Below is a small trained network, with its code and all its weights. Each question gives an input and a target symbol and asks what happens when units are switched off, that is, made to give their printed mean instead of their output.

import numpy as np


def w(rows, s, z=0):
    codes = np.array(rows[::2]) - 128.0
    scale = np.full(codes.shape[1], s)
    scale[-1] = z or s
    return codes * scale


def f(y):
    return y / 2 * (1 + np.tanh(0.7978845608 * (y + 0.044715 * y**3)))


def softmax(a):
    e = np.exp(a - a.max(-1, keepdims=True))
    return e / e.sum(-1, keepdims=True)


def log_softmax(a):
    a = a - a.max(-1, keepdims=True)
    return a - np.log(np.exp(a).sum(-1, keepdims=True))


def net(x, mask):
    ids = ['ΓΦΩεζξτψ'.index(c) for c in x.split()]
    T = len(ids)
    res = E[ids] + P[:T]
    u = 0
    for l in range(2):
        r = res
        for j in range(3):
            rows = slice(4 * j, 4 * j + 4)
            q, k, v = (r @ M[l][rows].T for M in (Q, K, V))
            z = softmax(np.where(np.tri(T) > 0, q @ k.T / 4**0.5, -1e9)) @ v
            o = O[l][rows]
            res = res + np.where(mask[u + j], z, o[:, -1]) @ o[:, :-1]
        u += 3
        y = f(res @ A[l][:, :-1].T + A[l][:, -1])
        res = res + np.where(mask[u : u + 4], y, B[l][:, -1]) @ B[l][:, :-1]
        u += 4
    return log_softmax(res[-1] @ U[:, :-1].T + U[:, -1])


Q, K, V, O, A, B = {}, {}, {}, {}, {}, {}
E = w([
[124,63,73,169,193,118,212,198,45],'Γ',
[84,158,176,75,164,141,166,104,147],'Φ',
[170,69,57,123,54,98,30,144,63],'Ω',
[4,91,134,133,147,198,169,119,119],'ε',
[64,113,103,151,166,222,126,166,156],'ζ',
[124,161,145,121,133,196,134,147,180],'ξ',
[110,74,203,217,167,127,124,87,53],'τ',
[77,148,150,69,88,183,60,79,157],'ψ',
],0.011)
P = w([
[111,163,133,171,26,120,168,153,153],'0',
[136,228,47,143,187,188,98,50,91],'1',
[172,140,116,124,208,228,80,67,140],'2',
[102,114,109,158,132,64,80,173,245],'3',
[126,235,170,139,99,116,107,217,84],'4',
[223,98,125,132,118,231,145,57,138],'5',
[53,181,53,123,212,63,61,104,112],'6',
[162,116,221,90,126,201,77,255,122],'7',
[112,73,46,190,127,55,139,23,236],'8',
[191,175,161,90,146,220,132,135,6],'9',
[133,24,173,136,44,131,171,116,175],'10',
[26,156,129,172,212,43,40,205,106],'11',
[86,60,172,103,55,227,130,83,30],'12',
],0.0091)
Q[0] = w([
[135,152,163,161,95,104,158,110,113],'L0H0',
[134,107,139,125,95,147,154,125,164],'L0H0',
[154,148,92,110,109,162,105,143,135],'L0H0',
[158,123,91,108,178,152,107,117,125],'L0H0',
[176,53,125,125,72,228,194,47,121],'L0H1',
[102,165,56,131,199,135,99,27,69],'L0H1',
[135,195,167,89,106,231,108,160,2],'L0H1',
[89,106,196,161,45,127,156,207,69],'L0H1',
[117,170,173,122,94,188,100,199,41],'L0H2',
[110,164,147,132,160,48,85,187,163],'L0H2',
[196,179,83,131,140,129,147,118,102],'L0H2',
[69,155,90,108,215,114,76,96,73],'L0H2',
],0.014)
K[0] = w([
[166,117,122,139,183,137,103,64,127],'L0H0',
[121,141,92,153,119,100,128,120,180],'L0H0',
[142,113,150,137,73,138,144,159,163],'L0H0',
[146,145,159,127,99,88,137,172,93],'L0H0',
[71,54,125,149,120,25,131,131,225],'L0H1',
[54,146,186,95,129,82,74,240,85],'L0H1',
[223,11,229,79,90,186,143,196,171],'L0H1',
[168,23,111,74,143,174,197,39,111],'L0H1',
[202,46,185,93,109,206,149,133,138],'L0H2',
[165,194,114,140,152,194,118,115,61],'L0H2',
[136,112,147,153,146,131,89,204,139],'L0H2',
[108,162,182,79,117,135,139,184,45],'L0H2',
],0.013)
V[0] = w([
[69,124,118,162,154,143,84,84,92],'L0H0',
[118,133,156,212,84,139,152,132,150],'L0H0',
[184,81,180,146,64,109,163,128,131],'L0H0',
[33,94,148,109,57,118,135,127,140],'L0H0',
[187,170,234,88,182,108,179,71,162],'L0H1',
[36,143,147,74,29,155,103,150,192],'L0H1',
[116,195,40,47,179,77,248,165,120],'L0H1',
[23,89,189,225,210,220,154,153,171],'L0H1',
[136,62,46,132,188,143,136,209,181],'L0H2',
[124,183,169,173,174,66,223,172,71],'L0H2',
[118,217,131,53,111,156,210,113,184],'L0H2',
[2,101,147,66,114,88,125,82,81],'L0H2',
],0.0077)
O[0] = w([
[177,102,132,115,192,161,127,122,141,218],'L0H0',
[111,100,89,75,135,125,142,129,184,166],'L0H0',
[143,129,99,90,50,63,147,127,155,113],'L0H0',
[158,158,31,82,149,88,158,182,109,121],'L0H0',
[220,90,70,172,75,191,181,77,154,77],'L0H1',
[103,155,137,226,111,87,103,194,160,86],'L0H1',
[113,141,165,129,65,255,111,150,37,3],'L0H1',
[131,44,82,121,194,181,70,156,201,230],'L0H1',
[26,133,119,110,118,128,72,157,74,95],'L0H2',
[161,45,145,65,73,187,140,133,153,133],'L0H2',
[132,115,122,230,93,218,113,160,158,26],'L0H2',
[251,179,169,102,193,138,141,236,120,148],'L0H2',
],0.008,0.0066)
A[0] = w([
[109,121,91,78,47,238,89,14,126,113],'L0N0',
[125,104,218,7,120,160,7,56,103,147],'L0N1',
[254,168,237,205,92,138,123,39,166,153],'L0N2',
[72,179,84,108,123,190,178,211,197,5],'L0N3',
],0.0047,0.0027)
B[0] = w([
[237,199,41,255,248,141,199,214,113,149],'L0N0',
[156,217,82,100,185,173,87,80,125,254],'L0N1',
[204,112,103,155,239,113,88,61,6,154],'L0N2',
[160,91,82,29,128,58,200,14,17,124],'L0N3',
],0.0051,0.0054)
Q[1] = w([
[67,160,112,119,178,165,227,147,146],'L1H0',
[87,183,104,157,154,154,157,59,117],'L1H0',
[93,147,6,143,139,111,93,110,97],'L1H0',
[109,54,47,120,155,118,168,208,61],'L1H0',
[73,63,16,115,191,116,235,187,40],'L1H1',
[64,100,115,105,106,171,27,60,136],'L1H1',
[166,85,169,105,108,111,158,93,85],'L1H1',
[89,109,123,79,183,106,84,94,80],'L1H1',
[146,223,105,102,86,117,96,85,224],'L1H2',
[111,1,120,119,60,55,110,191,47],'L1H2',
[125,171,192,85,99,179,61,163,219],'L1H2',
[41,114,107,133,211,161,233,157,170],'L1H2',
],0.006)
K[1] = w([
[248,45,137,129,120,119,86,194,168],'L1H0',
[139,149,101,150,90,139,103,146,145],'L1H0',
[52,172,158,109,93,61,151,186,147],'L1H0',
[102,78,114,120,169,91,178,180,132],'L1H0',
[123,90,128,94,185,189,166,183,3],'L1H1',
[110,89,122,216,112,103,135,85,134],'L1H1',
[228,139,124,128,136,122,154,91,97],'L1H1',
[139,86,93,126,161,87,153,143,91],'L1H1',
[148,223,148,127,83,186,102,162,173],'L1H2',
[166,100,50,121,172,89,85,172,10],'L1H2',
[87,235,73,123,136,147,83,87,195],'L1H2',
[52,80,226,144,222,208,221,184,135],'L1H2',
],0.007)
V[1] = w([
[124,116,74,100,7,125,182,247,177],'L1H0',
[130,99,75,83,70,156,91,152,182],'L1H0',
[122,11,199,180,149,134,133,151,66],'L1H0',
[136,66,138,151,193,66,211,134,107],'L1H0',
[147,227,190,87,170,165,76,67,242],'L1H1',
[29,72,150,186,91,106,222,212,85],'L1H1',
[132,212,137,90,109,204,5,125,161],'L1H1',
[87,113,135,177,156,145,226,254,87],'L1H1',
[154,198,203,57,34,153,40,158,160],'L1H2',
[122,85,39,121,80,72,112,107,51],'L1H2',
[169,85,56,125,72,113,46,165,129],'L1H2',
[165,192,88,99,87,99,56,214,213],'L1H2',
],0.0046)
O[1] = w([
[201,140,243,133,125,139,70,81,192,17],'L1H0',
[159,143,167,145,52,126,66,167,186,107],'L1H0',
[195,136,60,84,158,97,40,85,82,119],'L1H0',
[85,137,127,87,98,122,103,92,117,224],'L1H0',
[107,85,38,139,169,66,193,173,66,173],'L1H1',
[201,127,241,128,152,172,43,112,204,17],'L1H1',
[55,80,81,162,254,167,245,147,69,86],'L1H1',
[153,161,204,221,135,125,82,97,122,83],'L1H1',
[120,95,203,177,189,128,239,151,107,1],'L1H2',
[80,146,182,124,200,176,133,71,151,112],'L1H2',
[78,118,181,147,166,129,152,68,104,127],'L1H2',
[140,63,142,179,199,144,124,121,44,120],'L1H2',
],0.0049,0.0067)
A[1] = w([
[150,148,36,74,99,99,105,157,149,176],'L1N0',
[191,140,86,194,68,200,200,140,78,6],'L1N1',
[124,67,116,194,135,214,114,254,104,149],'L1N2',
[41,156,123,128,136,183,198,45,167,3],'L1N3',
],0.0069,0.0042)
B[1] = w([
[155,154,254,189,147,197,116,135,197,246],'L1N0',
[173,88,193,64,170,21,119,132,87,134],'L1N1',
[131,78,147,122,108,150,115,185,84,172],'L1N2',
[220,201,246,206,135,152,142,159,223,123],'L1N3',
],0.0094,0.012)
U = w([
[150,164,254,173,173,137,98,218,173,171],'Γ',
[77,78,20,69,181,93,94,112,110,255],'Φ',
[101,165,141,87,158,59,122,136,105,25],'Ω',
[106,142,136,61,105,201,110,80,74,24],'ε',
[165,170,26,215,147,87,143,154,143,48],'ζ',
[162,77,66,91,159,88,144,62,195,98],'ξ',
[211,111,125,124,87,124,193,127,67,142],'τ',
[60,94,72,220,50,162,141,34,137,183],'ψ',
],0.0068,0.0055)

Each question gives the input, a string of symbols that net reads in full, and the target symbol t.
The units are the heads (4 rows each of Q, K, V and O) and the neurons (one row each of A and B). Each row of codes is followed by its name. A weight is (code - 128) times the scale printed after its matrix; where a second scale follows, it is the last column's (O, A, B and U).
mask holds one flag per unit, layer by layer, with each layer's heads first. A switched-off unit (its flag False) gives its mean, the last column of its rows in O or B, instead of its output. The means were averaged over made-up inputs and are rounded, as every weight is.
A unit's drop is (log p(t) with every unit on - log p(t) with that unit switched off) / (log p(t) with every unit on - log p(t) with every unit switched off).
The circuit of an input: a set's keep is (log p(t) with only the set's units on - log p(t) with every unit switched off) / (log p(t) with every unit on - log p(t) with every unit switched off). Starting from the 12 units with the biggest drops (on a tie, the unit counted first), units are removed one at a time, each time the one whose removal leaves the highest keep (on an exact tie, the one counted first), for as long as the keep stays at least 0.8.
circuit, biggest first: the units of the circuit, biggest drop first
k most important neurons: the k neurons with the biggest drops, biggest first
k most important neurons of layer l: the k neurons of layer l with the biggest drops, biggest first
which heads matter: for each layer, one digit per head in row order, 1 if its drop is at least 0.15 and else 0, layers parted by /
input Ω τ τ Γ Ω ζ τ τ Ω τ Φ, target Ω: circuit, biggest first => [L0H1, L0H2]
input ε Ω ζ τ Φ, target Φ: 2 most important neurons of layer 1 => [L1N0, L1N3]
input τ Ω τ ψ, target Ω: circuit, biggest first => [L0H1]
input τ Ω τ Γ, target Γ: 2 most important neurons => [L1N0, L0N2]
input Ω Γ Φ Φ, target ε: which heads matter => 010 / 000
input ε ε τ, target Γ: which heads matter => 011 / 010
input ξ τ ε Ω τ ε, target Ω: circuit, biggest first => [L0H1, L0H2]
input τ τ ψ ε Φ Ω τ ε Γ ε τ τ τ, target ξ: which heads matter => 010 / 001
input Ω τ Γ τ ξ τ Φ, target Γ: which heads matter => 000 / 000
input ζ τ ε Ω τ ξ ψ, target ξ: circuit, biggest first => [L0H1, L0H2]
input Ω τ τ Φ τ Ω τ τ Γ ξ ε ξ, target ψ: which heads matter => 011 / 000
input Γ τ Ω Γ Ω τ Ω Φ ψ, target Γ: 2 most important neurons => [L1N3, L0N1]
input τ Ω ζ Ω τ ε Φ τ Γ, target τ: which heads matter => 011 / 000
input Γ Ω Γ Φ, target Ω: which heads matter => 010 / 000
input τ τ Ω Γ Ω τ Ω Ω, target ξ: 2 most important neurons of layer 1 => [L1N0, L1N2]
input Γ τ Φ Γ Γ Γ τ τ ξ Ω Ω, target ψ: circuit, biggest first => [L0H2, L0H1]
input Φ Γ Ω Ω ψ ε, target Γ: which heads matter => 110 / 010
input τ τ ε Γ Ω, target Γ: most important neuron => [L1N0]
input τ Φ τ ψ ε τ ψ ε ξ, target ζ: circuit, biggest first => [L0H2, L1H1]
input τ ζ τ τ Ω Ω τ, target Ω: circuit, biggest first => [L0H1]
input Γ τ ε τ ξ Ω τ, target ψ: circuit, biggest first => [L0H2, L0H1]
input ζ τ Γ τ τ, target ε: which heads matter => 011 / 000
input Γ Ω Ω ξ, target Ω: which heads matter => 010 / 000
input Ω τ ζ Γ, target ξ: 3 most important neurons => [L1N2, L0N0, L1N3]
input τ τ Γ τ Φ ζ Ω, target τ: circuit, biggest first => [L0H1, L0H2, L1N1]
input τ τ τ τ Ω Γ Γ Γ, target ε: which heads matter => 010 / 000
input Γ Ω ψ τ Γ τ ψ τ ψ Ω ψ, target ζ: which heads matter => 011 / 000
input Ω Γ τ ξ, target ε: circuit, biggest first => [L0H1]
input Ω τ Ω Γ τ Ω, target ε: which heads matter => 011 / 000
